Here is a tiny trained network, its code and every weight. The questions are about switching its units off for an input and a class, where a switched-off unit gives its printed mean instead of its output.

import numpy as np


def w(rows, s, z=0):
    codes = np.array(rows[::2]) - 128.0
    scale = np.full(codes.shape[1], s)
    scale[-1] = z or s
    return codes * scale


def f(y):
    return y / 2 * (1 + np.tanh(0.7978845608 * (y + 0.044715 * y**3)))


def log_softmax(a):
    a = a - a.max(-1, keepdims=True)
    return a - np.log(np.exp(a).sum(-1, keepdims=True))


def net(x, mask):
    res = np.array(x, float).reshape(1, 6) / 4 @ E
    y = f(res @ A[0][:, :-1].T + A[0][:, -1])
    res = res + np.where(mask, y, B[0][:, -1]) @ B[0][:, :-1]
    return log_softmax(res[-1] @ U[:, :-1].T + U[:, -1])


A, B = {}, {}
E = w([
[123,214,92,84,201,94,83,121,211,52,199],'x0',
[170,181,86,185,180,88,64,131,100,212,98],'x1',
[192,128,141,234,178,112,178,131,93,39,107],'x2',
[95,75,163,175,159,149,96,128,95,144,246],'x3',
[199,185,140,78,104,155,119,126,46,106,166],'x4',
[72,102,119,57,254,148,153,130,55,113,83],'x5',
],0.0072)
A[0] = w([
[110,115,121,77,121,135,115,131,133,169,132,86],'n1',
[80,87,130,157,159,116,147,130,199,131,92,87],'n2',
[106,108,131,90,92,139,151,136,141,91,145,81],'n3',
[148,150,130,146,60,125,122,124,165,125,140,30],'n4',
[144,127,119,170,167,131,160,127,118,73,111,59],'n5',
[128,137,137,145,131,124,131,148,124,110,123,106],'n6',
[140,138,129,183,67,122,118,133,177,121,163,37],'n7',
[121,103,123,135,109,137,148,132,103,149,97,56],'n8',
[115,168,122,116,121,130,145,120,134,108,69,80],'n9',
[92,125,117,65,136,129,110,128,134,183,136,87],'n10',
[115,94,135,115,106,149,159,128,134,76,127,86],'n11',
[171,169,136,54,106,135,125,130,29,96,171,64],'n12',
[121,107,141,148,101,134,139,125,104,144,116,85],'n13',
[70,97,126,59,250,138,147,130,66,113,87,2],'n14',
[88,92,143,85,115,134,172,122,136,65,152,64],'n15',
[125,149,115,124,136,130,117,124,151,113,145,70],'n16',
[143,144,137,85,119,117,154,133,151,99,46,61],'n17',
[131,166,107,159,190,117,101,129,125,203,109,53],'n18',
[112,66,142,129,101,148,153,130,61,149,87,53],'n19',
[90,82,151,157,174,139,115,130,92,140,235,49],'n20',
[146,153,113,97,123,125,127,133,143,125,72,89],'n21',
[149,136,132,168,166,127,140,131,115,75,124,87],'n22',
[101,129,138,70,107,134,109,128,143,173,141,45],'n23',
[144,100,142,172,139,123,152,126,108,77,104,85],'n24',
[150,158,120,139,152,116,95,131,105,164,121,83],'n25',
[119,160,123,106,187,118,110,126,183,70,177,44],'n26',
[71,89,118,147,161,115,125,132,182,134,110,82],'n27',
[121,163,123,99,175,127,119,132,164,96,137,66],'n28',
],0.019,0.0091)
B[0] = w([
[71,162,125,120,131,119,127,125,152,123,130,175],'n1',
[140,149,151,116,122,237,134,126,96,138,137,193],'n2',
[124,113,155,137,146,105,94,124,106,96,100,163],'n3',
[180,127,130,131,133,115,131,132,187,116,151,164],'n4',
[59,172,132,140,128,126,122,126,155,122,139,181],'n5',
[107,135,124,116,129,139,103,128,145,145,139,133],'n6',
[200,142,127,120,122,115,134,129,193,112,137,177],'n7',
[142,128,138,119,117,98,132,126,108,170,133,162],'n8',
[122,90,78,129,118,134,146,136,130,125,125,163],'n9',
[54,172,132,138,125,114,124,130,160,114,142,195],'n10',
[129,104,157,136,142,116,100,133,108,91,98,169],'n11',
[138,144,151,133,133,253,141,126,112,157,125,212],'n12',
[139,143,120,110,153,97,139,129,101,164,137,161],'n13',
[234,143,133,131,115,104,130,129,226,105,150,253],'n14',
[137,92,173,133,149,103,99,128,105,69,91,186],'n15',
[141,136,127,128,125,108,144,121,118,160,119,138],'n16',
[118,73,49,127,124,135,129,129,118,115,150,182],'n17',
[136,86,183,129,145,105,93,125,86,62,87,199],'n18',
[142,142,141,127,122,70,138,127,78,201,133,212],'n19',
[109,58,13,125,110,143,140,126,120,112,133,210],'n20',
[109,88,67,134,126,133,129,121,113,128,142,173],'n21',
[62,170,134,117,122,119,133,126,157,111,124,180],'n22',
[66,172,126,141,131,108,141,130,152,108,126,178],'n23',
[56,159,141,120,129,114,118,127,150,121,130,183],'n24',
[132,93,166,126,140,118,111,132,109,90,104,173],'n25',
[137,135,141,122,129,67,139,130,71,209,130,194],'n26',
[135,142,143,132,134,221,144,126,108,157,125,184],'n27',
[130,129,135,126,110,89,136,129,87,188,130,171],'n28',
],0.033,0.015)
U = w([
[223,111,140,117,124,108,129,121,239,119,130,176],'0',
[146,110,148,97,131,58,142,112,87,229,103,6],'1',
[32,169,137,124,138,114,113,105,192,110,105,167],'2',
[145,46,187,131,185,117,63,113,112,67,31,181],'3',
[120,18,22,119,112,142,141,112,141,119,117,80],'4',
[151,125,170,115,151,254,140,111,126,159,96,199],'5',
],0.0062,0.0016)

Each question gives the input, the list of numbers given to net, and the class t.
The units are the neurons (one row each of A and B). Each row of codes is followed by its name. A weight is (code - 128) times the scale printed after its matrix; where a second scale follows, it is the last column's (A, B and U).
mask holds one flag per neuron, in row order. A switched-off neuron (its flag False) gives its mean, the last column of its row in B, instead of its output. The means were averaged over made-up inputs and are rounded, as every weight is.
A unit's drop is (log p(t) with every unit on - log p(t) with that unit switched off) / (log p(t) with every unit on - log p(t) with every unit switched off).
most important unit: the unit with the biggest drop
top k neurons: the k neurons with the biggest drops, biggest first
drop when u is switched off: that unit's drop, to one decimal
input [-4,7,7,-6,-6,-4], class 2: top 2 neurons => n24, n5
input [-5,-1,-6,7,0,6], class 4: top 3 neurons => n20, n7, n4
input [6,-8,1,-7,5,0], class 3: top 3 neurons => n15, n3, n20
input [-6,8,2,6,7,4], class 3: most important unit => n18
input [5,8,-7,6,5,-6], class 3: top 2 neurons => n18, n14
input [0,-5,-6,7,7,7], class 0: top 2 neurons => n14, n17
input [-5,1,-5,-5,6,6], class 0: top 3 neurons => n14, n20, n2
input [-8,-3,1,-1,-8,5], class 1: top 2 neurons => n19, n12
input [7,7,4,2,-1,7], class 0: top 2 neurons => n14, n19
input [8,7,-7,-3,5,-7], class 1: top 4 neurons => n14, n26, n28, n16
input [-7,1,-8,1,-2,-4], class 2: top 4 neurons => n23, n10, n1, n26
input [7,1,-2,8,-3,7], class 4: top 3 neurons => n20, n19, n7
input [4,8,0,7,1,3], class 3: drop when n25 is switched off => 0.6
input [4,-7,4,6,-7,-4], class 3: most important unit => n15
input [0,-6,-5,-7,8,-3], class 5: drop when n20 is switched off => 4.0
input [1,-6,4,8,0,-4], class 4: drop when n18 is switched off => 0.1
